Here is a tiny trained network, its code and every weight. The questions are about switching its units off for an input and a target symbol, where a switched-off unit gives its printed mean instead of its output.

import numpy as np


def w(rows, s, z=0):
    codes = np.array(rows[::2]) - 128.0
    scale = np.full(codes.shape[1], s)
    scale[-1] = z or s
    return codes * scale


def norm(h):
    return h / np.sqrt((h * h).mean(-1, keepdims=True) + 1e-5)


def f(y):
    return np.maximum(y, 0)


def softmax(a):
    e = np.exp(a - a.max(-1, keepdims=True))
    return e / e.sum(-1, keepdims=True)


def log_softmax(a):
    a = a - a.max(-1, keepdims=True)
    return a - np.log(np.exp(a).sum(-1, keepdims=True))


def net(x, mask):
    ids = ['ΓΘΞΦδζμπτψ'.index(c) for c in x.split()]
    T = len(ids)
    res = E[ids] + P[:T]
    r = norm(res)
    for j in range(3):
        rows = slice(4 * j, 4 * j + 4)
        q, k, v = (r @ M[0][rows].T for M in (Q, K, V))
        z = softmax(np.where(np.tri(T) > 0, q @ k.T / 4**0.5, -1e9)) @ v
        o = O[0][rows]
        res = res + np.where(mask[j], z, o[:, -1]) @ o[:, :-1]
    y = f(norm(res) @ A[0][:, :-1].T + A[0][:, -1])
    res = res + np.where(mask[3:11], y, B[0][:, -1]) @ B[0][:, :-1]
    return log_softmax(norm(res)[-1] @ U[:, :-1].T + U[:, -1])


Q, K, V, O, A, B = {}, {}, {}, {}, {}, {}
E = w([
[121,187,136,62,78],'Γ',
[114,6,115,83,88],'Θ',
[148,80,170,85,127],'Ξ',
[119,109,118,138,102],'Φ',
[92,166,82,94,200],'δ',
[96,165,100,92,235],'ζ',
[236,104,47,156,138],'μ',
[179,64,132,96,148],'π',
[45,79,136,136,116],'τ',
[109,145,174,155,144],'ψ',
],0.022)
P = w([
[186,14,30,234,90],'0',
[211,37,95,183,62],'1',
[187,84,68,186,100],'2',
[176,94,75,179,105],'3',
[152,124,36,157,141],'4',
[148,131,81,219,83],'5',
[154,147,100,185,70],'6',
[169,174,116,204,75],'7',
[142,119,63,154,134],'8',
[134,109,51,180,124],'9',
[147,161,128,254,67],'10',
[173,132,93,247,123],'11',
],0.0037)
Q[0] = w([
[127,148,149,200,95],'h0',
[175,127,151,158,106],'h0',
[178,164,185,71,101],'h0',
[114,115,145,170,129],'h0',
[87,160,103,139,116],'h1',
[137,148,52,95,134],'h1',
[147,120,206,145,186],'h1',
[139,48,154,125,58],'h1',
[250,125,150,211,142],'h2',
[191,87,125,154,122],'h2',
[132,111,42,125,132],'h2',
[165,132,123,90,102],'h2',
],0.014)
K[0] = w([
[97,50,136,140,98],'h0',
[112,155,182,107,142],'h0',
[111,149,114,176,68],'h0',
[102,126,141,105,51],'h0',
[164,89,151,115,143],'h1',
[143,141,81,107,127],'h1',
[105,153,206,147,127],'h1',
[120,103,124,118,43],'h1',
[169,108,117,132,163],'h2',
[197,81,78,132,153],'h2',
[150,102,59,135,85],'h2',
[254,131,135,57,100],'h2',
],0.014)
V[0] = w([
[185,219,61,128,109],'h0',
[97,124,193,158,99],'h0',
[157,13,50,52,57],'h0',
[15,58,51,177,136],'h0',
[201,171,63,43,251],'h1',
[48,243,182,170,51],'h1',
[215,110,235,225,198],'h1',
[54,40,222,99,218],'h1',
[88,112,92,225,207],'h2',
[157,37,54,149,99],'h2',
[143,175,172,227,90],'h2',
[32,212,254,108,170],'h2',
],0.0075)
O[0] = w([
[147,129,56,182,95,93],'h0',
[139,96,99,109,177,109],'h0',
[139,170,120,126,93,229],'h0',
[133,207,97,85,155,171],'h0',
[134,118,89,95,82,71],'h1',
[84,87,68,59,131,66],'h1',
[229,197,68,41,254,100],'h1',
[148,47,167,95,119,119],'h1',
[186,46,173,105,178,134],'h2',
[56,210,135,172,164,228],'h2',
[171,179,111,180,201,101],'h2',
[99,50,62,65,182,2],'h2',
],0.0058,0.009)
A[0] = w([
[52,170,194,143,168,171],'n0',
[58,220,181,102,174,109],'n1',
[125,84,177,195,209,80],'n2',
[74,142,102,123,155,97],'n3',
[130,254,166,126,102,154],'n4',
[62,109,78,171,165,40],'n5',
[150,187,86,93,115,113],'n6',
[79,223,46,195,206,6],'n7',
],0.0089,0.0024)
B[0] = w([
[120,98,200,214,203,221],'n0',
[169,30,97,154,138,200],'n1',
[135,150,138,123,109,160],'n2',
[184,130,155,119,5,147],'n3',
[63,131,73,99,138,254],'n4',
[157,109,231,133,75,148],'n5',
[85,2,62,155,142,153],'n6',
[116,84,125,163,124,186],'n7',
],0.0087,0.0082)
U = w([
[72,165,122,49,97,182],'Γ',
[97,91,185,93,39,3],'Θ',
[104,51,255,103,140,106],'Ξ',
[134,173,117,200,156,200],'Φ',
[66,87,83,113,65,134],'δ',
[180,56,150,109,205,148],'ζ',
[226,165,132,153,93,83],'μ',
[167,193,230,124,117,137],'π',
[23,123,177,191,191,124],'τ',
[117,147,161,71,205,170],'ψ',
],0.0095,0.0042)

Each question gives the input, a string of symbols that net reads in full, and the target symbol t.
The units are the heads (4 rows each of Q, K, V and O) and the neurons (one row each of A and B). Each row of codes is followed by its name. A weight is (code - 128) times the scale printed after its matrix; where a second scale follows, it is the last column's (O, A, B and U).
mask holds one flag per unit, heads first, then neurons. A switched-off unit (its flag False) gives its mean, the last column of its rows in O or B, instead of its output. The means were averaged over made-up inputs and are rounded, as every weight is.
A unit's drop is (log p(t) with every unit on - log p(t) with that unit switched off) / (log p(t) with every unit on - log p(t) with every unit switched off).
The circuit of an input: a set's keep is (log p(t) with only the set's units on - log p(t) with every unit switched off) / (log p(t) with every unit on - log p(t) with every unit switched off). Starting from all 11 units, units are removed one at a time, each time the one whose removal leaves the highest keep (on an exact tie, the one counted first), for as long as the keep stays at least 0.8.
units of the circuit, in order: the units of the circuit, biggest drop first
most important unit: the unit with the biggest drop
top k neurons: the k neurons with the biggest drops, biggest first
which heads matter: for each layer, one digit per head in row order, 1 if its drop is at least 0.15 and else 0, layers parted by /
drop of u: that unit's drop, to one decimal
input π δ π, target μ: units of the circuit, in order : h1, n0
input Φ μ π, target Φ: which heads matter : 011
input τ τ π π π ψ ψ π Γ ζ, target ζ: units of the circuit, in order : h2, h1, n4
input Φ Φ π Φ δ Ξ, target τ: most important unit : n4
input ψ Ξ π Φ π Ξ μ ψ π Γ, target δ: units of the circuit, in order : n6, h2
input Θ π π, target π: which heads matter : 000
input τ Φ Φ Θ, target τ: which heads matter : 111
input Γ μ τ Ξ ψ, target ψ: which heads matter : 011
input ψ τ δ, target δ: units of the circuit, in order : h1, n3
input π δ ζ Φ π Φ Φ Ξ, target τ: units of the circuit, in order : h1, n4, h0
input μ μ δ τ π, target π: which heads matter : 001
input π τ μ Ξ Φ Θ Γ τ ψ ζ, target ζ: which heads matter : 011
input Φ Γ π τ Γ, target δ: which heads matter : 000
input π π Ξ, target π: which heads matter : 010
input δ ψ Ξ, target ζ: which heads matter : 010
input Ξ Φ ψ Φ Φ Γ δ, target δ: top neuron : n3
input Φ π Θ ζ Ξ Ξ Φ τ τ, target Ξ: drop of h0 : 0.0
input ψ ψ Θ δ τ δ ψ, target ζ: drop of h1 : 0.1
input Φ π ψ ζ Φ Γ Ξ Φ π, target τ: drop of n7 : 0.0
input Φ Φ δ Γ δ Φ π, target τ: drop of n6 : -0.1
